Here are made-up objects, facts about them, and rows of numbers that follow some of those facts. Name the object behind each unnamed row.

Some objects and their rows:
[ 24   1 -63  72  22  24  -9 -17  45   6 -22 -11  19 -65   0   5  16   6
  10  58  15  -3 -23 -24  20   6 -17  24  14  -3]: pegir
[ 25   1 -63  22  20  29   9   1 -17 -19 -38  14  28 -14  16   1 -36   9
  -3  23  12  14 -26  21   3   5 -20   6   9 -17]: tiski
[-10 -21  26  76  -7 -28  -1 -49  54  12 -47 -48   2 -18  -9 -12  26  -5
  14  38  -7   4 -13 -43  28   8  25  12  24  15]: guklas
[-10  10   0  12  -8  13 -15  23 -25  -8 -13  20  -5   5  -8 -10 -10   6
  -1 -21 -23  -6   5  13  -6  -1 -20 -32 -28   8]: flekli
[ 25  -7 -16  39  17  10  -2 -28  57  26 -13  -5   4 -57 -16   0  12   6
 -14  45  25 -15 -23 -15  16 -10 -14  18  31   5]: brefarim
[ 21 -23  10   8 -42   8 -11   4 -20 -13 -35  12  -2  33   1  13 -40  15
  -3   6 -13  22  15 -29 -14 -35  17   0  23   6]: tusum
[ 23 -10  16  13 -43  12 -14  -1 -17 -16 -32  11  -2  36   4   1 -37  13
  -4   4 -20  22  15 -25 -15 -23  12  -1  29  12]: gefletror
[ -4 -19 -17 -10  30  -8  32   5 -17   1 -34  11   6  -3  -4  10 -31   5
 -15   2  11  -3 -31  20  12 -20  -5 -22 -24 -15]: grusto
[ -9  13  -7 -34   5  -3   9  17 -26  -8  28   5  -2  23   7  -7  12  -5
   2 -27   8 -12   6  21 -13  11  12  -7 -10  -3]: zustik
[ 28   6 -12  52  -5  27 -27   1  43  18  14  12  -9 -51 -28   8  17  20
   2  36   8 -20   5 -32  -1 -32 -11  -3  16  18]: klogo
[-34  35  31 -58  -5  -2  16  28  -3  -2  13  32  -6  16   6   1  10   7
  10  -4  18  -8   8  14 -12  25   1 -10 -17 -45]: nune
[ -2   3   5  59  29 -10   2 -34  57  18 -13 -20   0 -45 -23 -13  30   0
   2  28   6 -21 -26  -7  28   5 -13  -8   4  14]: zisik
[  0  33  16 -75 -15  19   3  22   6   3  19  45   1  10   8   5  -4  10
   2   7  24  -3  10  12 -24  18 -10  12  16 -44]: dritri
[-13  -9 -41  -9 -33  18 -41  30 -35  27 -14   7 -13 -10   4  -8 -13 -18
 -44 -11 -20  -8  21   3 -17  -4  -6   4   4  10]: plistir
[-19  17  13   1 -14  12  -8  29 -19  -1 -19  31  -9   8  -8  -5 -13   7
  -2  -8 -18  -6   4  10  -6   1 -16 -34 -27 -11]: kuven
[-29 -47   5   7  -8 -37   5  -4  30  12   8 -40 -10 -12  -7  43  49   5
  25  28   9   4  20 -74  12 -26  64  24  -6  -2]: klobrar
[ 20  -2  22  76 -43   9 -40 -23  53   9 -20 -21  -7 -21 -14   0  21   9
  12  40 -20   6  22 -64   2 -10  12  20  45  29]: fetuk
[ -7  10   2  15  -7  12  -9  24 -26  -8 -10  21  -7  10  -9  -9 -15   7
  -3 -19 -21  -5   4  13  -4  -5 -15 -32 -28   6]: trazesuk
[ -9  12   5  11  -8  11 -11  22 -25  -8 -12  19  -7  11  -7 -10 -14   4
  -2 -19 -22  -2   4  13  -3  -3 -17 -31 -26  10]: kabu

How the objects are related:
vuzi: belongs to class; vutrafas: refers to; kamam: is of sort; kloston: points at
vuzi(drasko, 353); vuzi(miske, 625); vuzi(rodrer, 954); vuzi(grusto, 353); vuzi(druto, 353); vuzi(steste, 353); vuzi(radropo, 353); vuzi(guklas, 353); vuzi(gibril, 954); vuzi(vorodren, 52)
vuzi(trokol, 625); vuzi(flene, 52); vuzi(klaklile, 625); vuzi(kepi, 52); vuzi(modridril, 353); vuzi(mizon, 954); vuzi(flusu, 52); vuzi(plesir, 954); vuzi(skeklik, 353); vuzi(zudri, 353)
vuzi(bebregra, 625); vuzi(midum, 353); vuzi(trotrik, 353); vuzi(beflirer, 625); vuzi(buvam, 52); vuzi(tremok, 625); vuzi(stutel, 52); vuzi(stuskel, 52); vuzi(brunuk, 52); vuzi(mebrom, 954)
vuzi(kome, 353); vuzi(dritri, 954); vuzi(brofles, 52); vuzi(grotrun, 625); vuzi(nutram, 52); vuzi(dufir, 954); vuzi(pidror, 353); vuzi(flekli, 52); vuzi(lipli, 353); vuzi(traves, 353)
vuzi(plutren, 954); vuzi(plezu, 353); vuzi(gutan, 625); vuzi(lusker, 625); vuzi(drori, 353); vuzi(fliru, 625); vuzi(fasti, 353); vuzi(flotridre, 52); vuzi(tiratum, 52); vuzi(brodruk, 52)
vuzi(kluplin, 625); vuzi(plistir, 52); vuzi(brubrur, 52); vuzi(skobrim, 954); vuzi(plibrolur, 353); vuzi(mipi, 954); vuzi(zubrebrir, 353); vuzi(zipur, 954); vuzi(kuven, 52); vuzi(mistogrir, 52)
vuzi(dibemas, 52); vuzi(skaram, 954); vuzi(mufi, 954); vuzi(klogo, 52); vuzi(stesetis, 625); vuzi(kloska, 353); vuzi(barel, 625); vuzi(drazok, 353); vuzi(nune, 954); vuzi(purok, 52)
vuzi(skogigel, 954); vuzi(tiski, 353); vuzi(kabu, 52); vuzi(plostek, 353); vuzi(meplu, 52); vuzi(flitru, 52); vuzi(tefletron, 353); vuzi(binipal, 625); vuzi(gugris, 353); vuzi(drakluk, 353)
vuzi(tusum, 52); vuzi(zisik, 353); vuzi(tinu, 954); vuzi(flestol, 353); vuzi(skogar, 954); vuzi(klokin, 954); vuzi(dastos, 954); vuzi(plumi, 954); vuzi(pegir, 353); vuzi(klobrar, 954)
vuzi(farum, 954); vuzi(niklor, 954); vuzi(vobun, 353); vuzi(noker, 52); vuzi(graflos, 954); vuzi(bredu, 954); vuzi(trazesuk, 52); vuzi(skateplol, 353); vuzi(roski, 52); vuzi(togron, 954)
vuzi(lestik, 625); vuzi(plubrotos, 954); vuzi(gragami, 52); vuzi(labol, 353); vuzi(grasu, 353); vuzi(flozir, 52); vuzi(bogropo, 625); vuzi(piplofil, 954); vuzi(sekalek, 954); vuzi(busker, 353)
vuzi(brefarim, 353); vuzi(fliron, 52); vuzi(skeklal, 353); vuzi(skotas, 954); vuzi(pliplik, 52); vuzi(flatruflo, 954); vuzi(pokul, 52); vuzi(pova, 625); vuzi(lodrer, 353); vuzi(drutris, 52)
vuzi(gredin, 353); vuzi(bifes, 625); vuzi(plefek, 954); vuzi(grusek, 954); vuzi(bosakur, 52); vuzi(plelo, 625); vuzi(ravofu, 353); vuzi(pazotam, 353); vuzi(trege, 52); vuzi(noflol, 625)
vuzi(zustik, 954); vuzi(vetal, 52); vuzi(kefize, 353); vuzi(gefletror, 52); vuzi(fopur, 353); vuzi(drogrom, 625); vuzi(buna, 52); vuzi(troge, 625); vuzi(zozum, 353); vuzi(gruskam, 353)
vuzi(bunen, 353); vuzi(stakamel, 353); vuzi(travek, 52); vuzi(zisel, 353); vuzi(fetuk, 52); vuzi(gefa, 353); vuzi(tredro, 353); vuzi(skeston, 954); vuzi(nuze, 52); vuzi(daflisul, 52)
vuzi(doplo, 52); vuzi(skeru, 353); vuzi(vosum, 954); vuzi(sipale, 353); vuzi(fese, 625); vuzi(skudus, 954); vutrafas(miske, drutris); vutrafas(rodrer, nuze); vutrafas(grusto, stesetis); vutrafas(druto, drori)
vutrafas(steste, binipal); vutrafas(gibril, kuven); vutrafas(vorodren, skotas); vutrafas(trokol, plubrotos); vutrafas(flene, travek); vutrafas(klaklile, skaram); vutrafas(kepi, zipur); vutrafas(modridril, stuskel); vutrafas(mizon, skudus); vutrafas(plesir, busker)
vutrafas(skeklik, mebrom); vutrafas(zudri, zustik); vutrafas(bebregra, vetal); vutrafas(midum, bredu); vutrafas(trotrik, skobrim); vutrafas(beflirer, buvam); vutrafas(brunuk, drakluk); vutrafas(mebrom, nune); vutrafas(kome, grotrun); vutrafas(dritri, trotrik)
vutrafas(brofles, gefa); vutrafas(grotrun, flatruflo); vutrafas(flekli, skateplol); vutrafas(traves, gibril); vutrafas(plutren, drazok); vutrafas(gutan, bogropo); vutrafas(lusker, skeklik); vutrafas(drori, vobun); vutrafas(fliru, plesir); vutrafas(fasti, dritri)
vutrafas(tiratum, lusker); vutrafas(brodruk, gragami); vutrafas(kluplin, skeston); vutrafas(plistir, graflos); vutrafas(brubrur, zisel); vutrafas(skobrim, traves); vutrafas(mipi, gruskam); vutrafas(zipur, mipi); vutrafas(kuven, brodruk); vutrafas(mistogrir, brubrur)
vutrafas(skaram, ravofu); vutrafas(mufi, noflol); vutrafas(klogo, fliron); vutrafas(stesetis, plostek); vutrafas(drazok, brofles); vutrafas(nune, fasti); vutrafas(skogigel, meplu); vutrafas(tiski, bosakur); vutrafas(kabu, gredin); vutrafas(plostek, flitru)
vutrafas(meplu, klokin); vutrafas(flitru, rodrer); vutrafas(tefletron, klaklile); vutrafas(binipal, kepi); vutrafas(drakluk, midum); vutrafas(zisik, kefize); vutrafas(tinu, brunuk); vutrafas(skogar, plumi); vutrafas(klokin, plefek); vutrafas(dastos, sekalek)
vutrafas(plumi, tiratum); vutrafas(pegir, tiski); vutrafas(farum, drogrom); vutrafas(vobun, dastos); vutrafas(noker, miske); vutrafas(graflos, lodrer); vutrafas(bredu, druto); vutrafas(trazesuk, kluplin); vutrafas(skateplol, dibemas); vutrafas(roski, skogar)
vutrafas(togron, flekli); vutrafas(lestik, gugris); vutrafas(plubrotos, guklas); vutrafas(labol, plezu); vutrafas(flozir, plistir); vutrafas(bogropo, noker); vutrafas(piplofil, mufi); vutrafas(sekalek, plibrolur); vutrafas(busker, radropo); vutrafas(brefarim, niklor)
vutrafas(fliron, buna); vutrafas(skotas, piplofil); vutrafas(pliplik, vorodren); vutrafas(flatruflo, beflirer); vutrafas(pova, zisik); vutrafas(lodrer, troge); vutrafas(bifes, mizon); vutrafas(plefek, fliru); vutrafas(grusek, tinu); vutrafas(bosakur, bunen)
vutrafas(ravofu, skeru); vutrafas(pazotam, fopur); vutrafas(trege, kabu); vutrafas(noflol, stakamel); vutrafas(zustik, pazotam); vutrafas(vetal, trege); vutrafas(fopur, flozir); vutrafas(drogrom, dufir); vutrafas(buna, togron); vutrafas(troge, bifes)
vutrafas(zozum, pliplik); vutrafas(bunen, tefletron); vutrafas(stakamel, pova); vutrafas(travek, doplo); vutrafas(zisel, daflisul); vutrafas(gefa, stutel); vutrafas(skeston, mistogrir); vutrafas(nuze, sipale); vutrafas(daflisul, farum); vutrafas(sipale, pegir)
vutrafas(fese, plutren); vutrafas(skudus, steste); kamam(drasko, a); kamam(miske, a); kamam(rodrer, a); kamam(grusto, a); kamam(druto, b); kamam(steste, a); kamam(radropo, a); kamam(guklas, a)
kamam(gibril, a); kamam(vorodren, a); kamam(trokol, b); kamam(flene, a); kamam(klaklile, a); kamam(kepi, a); kamam(modridril, a); kamam(mizon, a); kamam(flusu, a); kamam(plesir, a)
kamam(skeklik, a); kamam(zudri, a); kamam(bebregra, a); kamam(midum, b); kamam(trotrik, a); kamam(beflirer, b); kamam(buvam, b); kamam(tremok, b); kamam(stutel, b); kamam(stuskel, a)
kamam(brunuk, a); kamam(mebrom, b); kamam(kome, a); kamam(dritri, b); kamam(brofles, a); kamam(grotrun, a); kamam(nutram, b); kamam(dufir, b); kamam(pidror, a); kamam(flekli, a)
kamam(lipli, a); kamam(traves, b); kamam(plutren, b); kamam(plezu, a); kamam(gutan, a); kamam(lusker, a); kamam(drori, a); kamam(fliru, a); kamam(fasti, a); kamam(flotridre, a)
kamam(tiratum, a); kamam(brodruk, a); kamam(kluplin, a); kamam(plistir, b); kamam(brubrur, a); kamam(skobrim, b); kamam(plibrolur, a); kamam(mipi, a); kamam(zubrebrir, b); kamam(zipur, a)
kamam(kuven, a); kamam(mistogrir, a); kamam(dibemas, b); kamam(skaram, a); kamam(mufi, a); kamam(klogo, b); kamam(stesetis, a); kamam(kloska, b); kamam(barel, b); kamam(drazok, b)
kamam(nune, a); kamam(purok, b); kamam(skogigel, a); kamam(tiski, b); kamam(kabu, a); kamam(plostek, a); kamam(meplu, a); kamam(flitru, a); kamam(tefletron, a); kamam(binipal, b)
kamam(gugris, b); kamam(drakluk, a); kamam(tusum, b); kamam(zisik, a); kamam(tinu, b); kamam(flestol, b); kamam(skogar, a); kamam(klokin, a); kamam(dastos, a); kamam(plumi, b)
kamam(pegir, b); kamam(klobrar, a); kamam(farum, b); kamam(niklor, a); kamam(vobun, a); kamam(noker, a); kamam(graflos, a); kamam(bredu, b); kamam(trazesuk, a); kamam(skateplol, a)
kamam(roski, a); kamam(togron, a); kamam(lestik, a); kamam(plubrotos, b); kamam(gragami, a); kamam(labol, a); kamam(grasu, b); kamam(flozir, b); kamam(bogropo, a); kamam(piplofil, a)
kamam(sekalek, b); kamam(busker, a); kamam(brefarim, b); kamam(fliron, a); kamam(skeklal, a); kamam(skotas, b); kamam(pliplik, b); kamam(flatruflo, a); kamam(pokul, b); kamam(pova, b)
kamam(lodrer, b); kamam(drutris, a); kamam(gredin, b); kamam(bifes, a); kamam(plefek, a); kamam(grusek, b); kamam(bosakur, a); kamam(plelo, a); kamam(ravofu, a); kamam(pazotam, a)
kamam(trege, b); kamam(noflol, b); kamam(zustik, a); kamam(vetal, b); kamam(kefize, a); kamam(gefletror, b); kamam(fopur, a); kamam(drogrom, a); kamam(buna, a); kamam(troge, b)
kamam(zozum, a); kamam(gruskam, b); kamam(bunen, a); kamam(stakamel, b); kamam(travek, a); kamam(zisel, b); kamam(fetuk, b); kamam(gefa, b); kamam(tredro, a); kamam(skeston, b)
kamam(nuze, a); kamam(daflisul, a); kamam(doplo, b); kamam(skeru, a); kamam(vosum, a); kamam(sipale, a); kamam(fese, a); kamam(skudus, a); kloston(drasko, plibrolur); kloston(drasko, drutris)
kloston(drasko, troge); kloston(drasko, plistir); kloston(drasko, radropo); kloston(rodrer, stutel); kloston(rodrer, tusum); kloston(rodrer, vosum); kloston(rodrer, trege); kloston(steste, trazesuk); kloston(steste, purok); kloston(steste, kluplin)
kloston(guklas, plubrotos); kloston(guklas, skateplol); kloston(guklas, vorodren); kloston(guklas, stutel); kloston(guklas, flekli); kloston(klaklile, mipi); kloston(klaklile, plistir); kloston(klaklile, flatruflo); kloston(kepi, lipli); kloston(midum, noflol)
kloston(midum, flestol); kloston(buvam, beflirer); kloston(buvam, gefa); kloston(buvam, stakamel); kloston(tremok, grusto); kloston(tremok, bogropo); kloston(stuskel, piplofil); kloston(stuskel, skateplol); kloston(brunuk, kabu); kloston(brunuk, mizon)
kloston(brunuk, flusu); kloston(brunuk, mipi); kloston(brunuk, zozum); kloston(brunuk, kefize); kloston(nutram, grusto); kloston(nutram, drutris); kloston(nutram, troge); kloston(nutram, dibemas); kloston(nutram, plesir); kloston(pidror, nuze)
kloston(pidror, miske); kloston(plezu, doplo); kloston(plezu, meplu); kloston(gutan, purok); kloston(gutan, nuze); kloston(gutan, buna); kloston(gutan, tinu); kloston(drori, beflirer); kloston(drori, grotrun); kloston(fasti, zipur)
kloston(fasti, plumi); kloston(fasti, flekli); kloston(skobrim, binipal); kloston(skobrim, pova); kloston(skobrim, plistir); kloston(skobrim, flatruflo); kloston(zubrebrir, doplo); kloston(zubrebrir, skeston); kloston(zubrebrir, dibemas); kloston(zubrebrir, tefletron)
kloston(zubrebrir, pokul); kloston(klogo, mistogrir); kloston(klogo, zustik); kloston(klogo, noker); kloston(klogo, trotrik); kloston(drazok, noflol); kloston(drazok, klokin); kloston(drazok, plumi); kloston(drakluk, skateplol); kloston(drakluk, flotridre)
kloston(drakluk, flatruflo); kloston(zisik, mizon); kloston(zisik, buna); kloston(zisik, dritri); kloston(pegir, plubrotos); kloston(pegir, brubrur); kloston(pegir, gragami); kloston(klobrar, grusek); kloston(klobrar, plibrolur); kloston(klobrar, radropo)
kloston(klobrar, trege); kloston(vobun, grusek); kloston(vobun, tiratum); kloston(vobun, fliron); kloston(vobun, barel); kloston(vobun, farum); kloston(vobun, modridril); kloston(roski, skeston); kloston(roski, togron); kloston(roski, plutren)
kloston(roski, mebrom); kloston(roski, gredin); kloston(roski, brodruk); kloston(roski, kome); kloston(roski, trotrik); kloston(lestik, fliru); kloston(lestik, mufi); kloston(lestik, flotridre); kloston(lestik, graflos); kloston(lestik, skotas)
kloston(labol, plibrolur); kloston(labol, vosum); kloston(grasu, flusu); kloston(grasu, kloska); kloston(grasu, flotridre); kloston(flozir, grusto); kloston(flozir, skeklik); kloston(flozir, tiski); kloston(brefarim, gibril); kloston(brefarim, niklor)
kloston(brefarim, trotrik); kloston(skeklal, skeston); kloston(skeklal, tiski); kloston(skeklal, dufir); kloston(skeklal, kefize); kloston(plefek, busker); kloston(plefek, gefletror); kloston(plefek, mebrom); kloston(plefek, nune); kloston(plelo, plibrolur)
kloston(plelo, vetal); kloston(plelo, flene); kloston(plelo, kefize); kloston(pazotam, flitru); kloston(pazotam, grusto); kloston(pazotam, trokol); kloston(pazotam, dibemas); kloston(pazotam, tusum); kloston(fopur, flusu); kloston(fopur, tinu)
kloston(fopur, skogigel); kloston(bunen, tiski); kloston(bunen, buna); kloston(bunen, kome); kloston(bunen, niklor); kloston(bunen, drogrom); kloston(bunen, pokul); kloston(bunen, druto); kloston(bunen, lusker); kloston(fetuk, mizon)
kloston(fetuk, barel); kloston(fetuk, mipi); kloston(fetuk, bifes); kloston(fetuk, skateplol); kloston(tredro, skogar); kloston(tredro, bogropo); kloston(tredro, plesir); kloston(daflisul, brofles); kloston(daflisul, miske); kloston(daflisul, flatruflo)
kloston(skudus, ravofu); kloston(skudus, klokin); kloston(skudus, kefize); kloston(skudus, tefletron); kloston(skudus, skeru); kloston(skudus, tinu)

Name these rows:
No name comes twice in this set of rows, the named rows included.
[ 31 -15  19  72 -35   6 -19 -21  45   9 -12  -7  -6 -15 -16  11  10  19
  11  45  -5   2  14 -66   3 -43  23  10  38  25]  buvam
[ 28  -9  16 -36 -26  -3   8  -9 -13 -25  10  -1   4  47  15   7 -15   8
  10  -3   7  21  18 -20 -20 -10  32  26  43  -1]  dufir
[  4  -4  31 -12 -19 -21  20  -8 -18 -25   6 -11   2  57  15   0   2   6
  24 -15  -1  14  14 -11  -8   1  41  -1  12  -2]  niklor
[ -6 -22 -19  41  35 -13  16 -11  38  38 -13 -17  -3 -51 -23  10  21   0
 -17  38  28 -29 -33 -14  26 -28  15 -15 -10   5]  pazotam
[-43 -72   1 -22 -10 -35  12 -10 -18  -1 -73 -31  -1  18   6  21 -27 -14
 -16   0 -20  40  -6 -24  22 -10  26  13 -18 -13]  plibrolur
[-10  -2  33  40 -40  -8 -18  -1 -22 -17 -35 -10  -5  41   3 -18 -14   2
  11 -12 -39  18  17 -14  -6   8  12 -16   6  18]  flotridre
[ -3   8 -28  33  -1  16  -7  32 -35 -19 -15  19   4   0  -1   4 -13  13
  14  -9 -21   3   2   7  -2  -7 -13 -29 -38  -1]  flitru
[ -4  -9  36  32 -37 -11  -4   1 -22 -18 -38   0  -4  42   0  -5 -24  12
  10  -7 -30  19  14 -21  -4 -12  21 -24  -1   9]  gragami
[-31   8  -2   3   3  -5 -12 -16  -1   0 -40 -12   3  -5   5 -38  -1 -21
 -15 -16 -24   6 -13  32  12  54 -29  -1  -8  -5]  skateplol
[ -9   3  -7 -46  13  -5  15  21 -21 -14  32  10   0  18   1   9   7   7
   6 -24  10  -8   5  15  -8  -3   7  -9 -21  -9]  plesir
[ 23 -11  -2 -81  12  11  -7   0  -1 -26  49  12  -5  11  -8   3  -3   7
  -6 -43   5   8  14  15 -12 -12 -32  25  14  12]  bredu
[ -5 -25  27  14   3 -42  16 -14  33  21  44 -49  -6 -11   5  49  43  -6
  36  29  16   5  19 -61  11 -19  55  31  -3   4]  plelo
[ -8  16 -18 -24  -1  -8   7  20 -36  11  35  -2  -7  25  11 -18  18 -15
 -15 -29  10 -26   8  28 -14  11  28 -13  -4   7]  graflos
[ -2   9  -7  71  23  -5   4 -27  43  36 -10 -22  -2 -45 -16 -24  32 -10
 -14  29  14 -38 -29  -1  22   5   3 -13   7  20]  fopur
[-13 -31  22  19 -34 -16   0  11 -34 -14 -40  -3  -7  37   0  12 -27   9
   5  -7 -27  21  14 -29  -2 -28  28 -19 -13   7]  drutris

The same objects again, as new rows of numbers:
Some rows with their names:
[-40  34  -1  36  -7  15 -18 -26  30 -37  -2  23  30]: nuze
[ 11  24  38  -8  42 -16  36  47 -29  11  39  19  64]: rodrer
[ -5 -26 -45   1 -38  36  13 -50  34 -38  -9 -32 -48]: doplo
[ 53  -2  13  10  14 -17  21   3 -31  10   9 -50   0]: sekalek
[ 21  33  10  -5  40 -31   3  29 -22  13  -1  11   8]: dastos
[-44   7   1  20 -16  21 -35  -8  14  -8 -15  22   5]: flene
[ 18  48   8   1  46 -35  15  16 -18   1  11  13  25]: skaram
[-20 -20  -1 -26 -29  41 -18 -27 -18 -44  15 -78 -26]: barel
[ 60  -1 -12  33  -8 -21  16 -29  16   4 -15 -26 -19]: druto
[ 61  -3 -31  22  46 -42   9 -26   3  24 -48 -71 -37]: mebrom
[ -2  11  -3   8  34 -44 -10  -7  28  33 -33   1 -18]: skeklik
[ 69 -18  10  15 -48   0  -5  10 -23  17   5   4 -22]: lodrer
[  1 -16 -19 -52  18  -6  61  26  19  12  17  51 -13]: skeklal
[-66 -10  19  15  -3  16 -43  -4  18   9 -21  -1   9]: tiratum
[ 35   3  30  12  16 -31 -13 -10 -29  14  -4 -85 -24]: plumi
[ 44  51 -38  11  51 -55   6   0   3  14 -28  19 -11]: togron
[ -9 -76 -20 -16 -31  72  54   3  14 -12  22  -4  -6]: buvam
[ 34   9  41  10   3 -23 -12  -6 -37   0  14 -73  -8]: farum
[-20  -2 -17   6  17  17 -21   9  -3  -3 -13  19  33]: fese

Name these rows:
No name comes twice in this set of rows, the named rows included.
[ 37 -16 -17  24 -54  30 -52 -11 -33 -19  -4 -23 -13]  troge
[ 30  -1  -7  12  34 -12  75  28  17  14  14  77  65]  bunen
[  3  -8 -24 -49  11 -12  51  15  21   4  17  46 -17]  plezu
[  9  45  20  -9  31 -41 -16  13 -21  11   5  -9  -2]  skogigel
[-31  20  -5   3   3  13 -48  -3  -5 -15 -17  -1  20]  miske
[-34  28  16 -51 -10 -26  -9 -12  15 -17  16 -11 -41]  radropo
[ 43 -58 -22 -32  -8  14  82  10   6  11  20  -1 -19]  zubrebrir
[ 49  37  -2  45  -7 -24  24 -57  23 -32  -1 -35   8]  tiski
[-38  16  -1  33  -2  30  10  -9  26 -24   6  43  48]  bosakur
[ 83  13 -34  29  23 -34  22 -18  -7   6 -21 -30 -22]  plutren
[  8 -45  -1  42 -39  45   1 -14   7   1  -8 -11   8]  pliplik
[ 28 -39  20  18   4 -16  15 -11   4  29 -17 -49 -11]  traves

